Here is a tiny trained network, its code and every weight. The questions are about switching its units off for an input and a target symbol, where a switched-off unit gives its printed mean instead of its output.

import numpy as np


def w(rows, s, z=0):
    codes = np.array(rows[::2]) - 128.0
    scale = np.full(codes.shape[1], s)
    scale[-1] = z or s
    return codes * scale


def norm(h):
    return h / np.sqrt((h * h).mean(-1, keepdims=True) + 1e-5)


def f(y):
    return np.maximum(y, 0)


def softmax(a):
    e = np.exp(a - a.max(-1, keepdims=True))
    return e / e.sum(-1, keepdims=True)


def log_softmax(a):
    a = a - a.max(-1, keepdims=True)
    return a - np.log(np.exp(a).sum(-1, keepdims=True))


def net(x, mask):
    ids = ['αβγδεζηθλμξπστφω'.index(c) for c in x.split()]
    T = len(ids)
    res = E[ids] + P[:T]
    u = 0
    for l in range(2):
        q, k, v = (norm(res) @ M[l].T for M in (Q, K, V))
        z = softmax(np.where(np.tri(T) > 0, q @ k.T / 3**0.5, -1e9)) @ v
        res = res + np.where(mask[u], z, O[l][:, -1]) @ O[l][:, :-1]
        u += 1
        y = f(norm(res) @ A[l][:, :-1].T + A[l][:, -1])
        res = res + np.where(mask[u : u + 8], y, B[l][:, -1]) @ B[l][:, :-1]
        u += 8
    return log_softmax(norm(res)[-1] @ U[:, :-1].T + U[:, -1])


Q, K, V, O, A, B = {}, {}, {}, {}, {}, {}
E = w([
[121,166,127,132],'α',
[151,158,218,142],'β',
[214,139,114,192],'γ',
[140,122,146,6],'δ',
[151,94,89,123],'ε',
[102,69,99,140],'ζ',
[175,131,141,64],'η',
[150,139,109,90],'θ',
[142,48,85,122],'λ',
[72,87,176,69],'μ',
[100,113,156,154],'ξ',
[107,92,111,64],'π',
[103,120,155,151],'σ',
[125,118,86,140],'τ',
[163,72,97,114],'φ',
[109,129,193,125],'ω',
],0.024)
P = w([
[68,117,104,62],'0',
[66,111,103,122],'1',
[116,94,244,37],'2',
[67,117,101,139],'3',
[208,31,170,104],'4',
[71,123,102,155],'5',
[199,17,198,93],'6',
[72,129,101,170],'7',
[253,15,228,77],'8',
[72,131,101,178],'9',
],0.018)
Q[0] = w([
[110,146,109,91],'0.h1',
[187,85,100,152],'0.h1',
[179,174,112,248],'0.h1',
],0.013)
K[0] = w([
[131,112,106,133],'0.h1',
[96,78,158,160],'0.h1',
[135,183,204,250],'0.h1',
],0.013)
V[0] = w([
[172,149,186,61],'0.h1',
[141,235,122,111],'0.h1',
[191,85,113,7],'0.h1',
],0.0013)
O[0] = w([
[125,57,191,104,128],'0.h1',
[102,111,179,107,26],'0.h1',
[37,1,212,84,254],'0.h1',
],0.00097,0.00083)
A[0] = w([
[244,167,118,71,122],'0.n1',
[110,216,211,118,55],'0.n2',
[110,110,74,114,2],'0.n3',
[180,54,188,114,159],'0.n4',
[141,78,184,180,192],'0.n5',
[253,182,90,180,64],'0.n6',
[184,57,104,137,47],'0.n7',
[65,164,164,153,10],'0.n8',
],0.016,0.0029)
B[0] = w([
[69,58,183,196,177],'0.n1',
[215,24,79,145,157],'0.n2',
[230,95,82,151,160],'0.n3',
[167,17,131,147,244],'0.n4',
[81,63,133,143,205],'0.n5',
[127,55,90,4,146],'0.n6',
[183,189,184,134,197],'0.n7',
[148,221,205,111,160],'0.n8',
],0.019,0.011)
Q[1] = w([
[81,126,201,117],'1.h1',
[39,227,8,4],'1.h1',
[158,173,159,104],'1.h1',
],0.033)
K[1] = w([
[101,130,163,126],'1.h1',
[108,113,107,4],'1.h1',
[154,149,160,109],'1.h1',
],0.044)
V[1] = w([
[127,53,207,71],'1.h1',
[43,39,56,190],'1.h1',
[123,174,3,91],'1.h1',
],0.026)
O[1] = w([
[126,94,223,184,228],'1.h1',
[6,90,95,130,171],'1.h1',
[104,121,84,22,9],'1.h1',
],0.024,0.014)
A[1] = w([
[160,153,147,59,129],'1.n1',
[68,84,183,165,252],'1.n2',
[146,131,5,234,137],'1.n3',
[149,237,129,176,63],'1.n4',
[182,60,26,133,162],'1.n5',
[114,16,94,180,97],'1.n6',
[105,64,122,61,34],'1.n7',
[4,195,122,122,165],'1.n8',
],0.029,0.003)
B[1] = w([
[155,116,165,212,142],'1.n1',
[130,56,96,29,252],'1.n2',
[247,56,182,120,151],'1.n3',
[44,223,85,120,153],'1.n4',
[105,115,182,2,174],'1.n5',
[143,198,32,183,241],'1.n6',
[67,220,204,141,169],'1.n7',
[225,120,108,243,159],'1.n8',
],0.037,0.023)
U = w([
[185,188,95,167,193],'α',
[184,147,120,172,160],'β',
[31,140,117,74,113],'γ',
[105,63,139,77,139],'δ',
[128,92,170,75,183],'ε',
[135,159,50,191,138],'ζ',
[102,99,107,173,124],'η',
[108,154,172,59,157],'θ',
[230,138,57,66,32],'λ',
[78,53,205,100,134],'μ',
[6,85,149,182,84],'ξ',
[50,176,55,167,127],'π',
[79,150,160,158,246],'σ',
[142,184,33,81,125],'τ',
[231,149,189,88,33],'φ',
[136,108,240,202,61],'ω',
],0.022,0.011)

Each question gives the input, a string of symbols that net reads in full, and the target symbol t.
The units are the heads (3 rows each of Q, K, V and O) and the neurons (one row each of A and B). Each row of codes is followed by its name. A weight is (code - 128) times the scale printed after its matrix; where a second scale follows, it is the last column's (O, A, B and U).
mask holds one flag per unit, layer by layer, with each layer's heads first. A switched-off unit (its flag False) gives its mean, the last column of its rows in O or B, instead of its output. The means were averaged over made-up inputs and are rounded, as every weight is.
A unit's drop is (log p(t) with every unit on - log p(t) with that unit switched off) / (log p(t) with every unit on - log p(t) with every unit switched off).
The circuit of an input: a set's keep is (log p(t) with only the set's units on - log p(t) with every unit switched off) / (log p(t) with every unit on - log p(t) with every unit switched off). Starting from the 12 units with the biggest drops (on a tie, the unit counted first), units are removed one at a time, each time the one whose removal leaves the highest keep (on an exact tie, the one counted first), for as long as the keep stays at least 0.8.
circuit, biggest first: the units of the circuit, biggest drop first
unit that matters most: the unit with the biggest drop
top k neurons: the k neurons with the biggest drops, biggest first
top k neurons in layer l: the k neurons of layer l with the biggest drops, biggest first
input ξ ξ ω θ σ ε π μ, target μ: unit that matters most -> 1.n6
input θ ζ φ θ η ζ σ, target π: circuit, biggest first -> (1.h1 1.n6)
input σ ω μ θ π θ δ ζ λ, target π: circuit, biggest first -> (1.h1 1.n6)
input α σ ω α ω σ λ, target β: circuit, biggest first -> (0.n8 1.h1 0.n4)
input η ω α, target ω: top 2 neurons -> (0.n8 0.n6)
input σ φ φ, target λ: top 2 neurons in layer 0 -> (0.n7 0.n3)
input η ε ω, target θ: top 2 neurons in layer 0 -> (0.n4 0.n1)
input ω γ π ω ω θ, target θ: top 4 neurons in layer 0 -> (0.n1 0.n5 0.n3 0.n4)
input μ η ζ μ τ σ σ ω β, target ω: top 3 neurons in layer 0 -> (0.n8 0.n2 0.n6)
input ω δ α φ σ, target λ: top 3 neurons in layer 0 -> (0.n4 0.n6 0.n7)
input δ λ τ φ δ ξ, target ξ: top 4 neurons -> (1.n6 0.n7 1.n4 0.n8)
input θ φ η ω α ξ μ ω τ γ, target γ: top 3 neurons -> (0.n6 0.n4 1.n7)
input ζ μ θ β ζ α τ, target φ: top 3 neurons -> (0.n8 0.n6 0.n7)
input ζ φ ω ω, target ω: circuit, biggest first -> (1.h1)
input α α τ φ ξ ζ δ ω σ, target ω: top 2 neurons -> (0.n2 0.n7)
input θ σ π δ φ α ω φ ε, target λ: top 3 neurons -> (0.n8 0.n4 0.n5)
input θ ω δ π α ω λ, target ω: top 3 neurons -> (0.n8 0.n6 0.n2)
input θ α ξ, target φ: top 3 neurons in layer 0 -> (0.n6 0.n8 0.n4)
input α γ φ τ σ ζ δ, target π: top 2 neurons in layer 0 -> (0.n4 0.n6)
input φ φ φ φ μ, target λ: unit that matters most -> 0.n7
input ζ ω ξ θ, target θ: top 3 neurons in layer 0 -> (0.n1 0.n5 0.n4)
input γ π ζ φ, target φ: top 2 neurons -> (0.n7 0.n6)
input ζ π σ α, target α: top 3 neurons in layer 1 -> (1.n2 1.n4 1.n1)
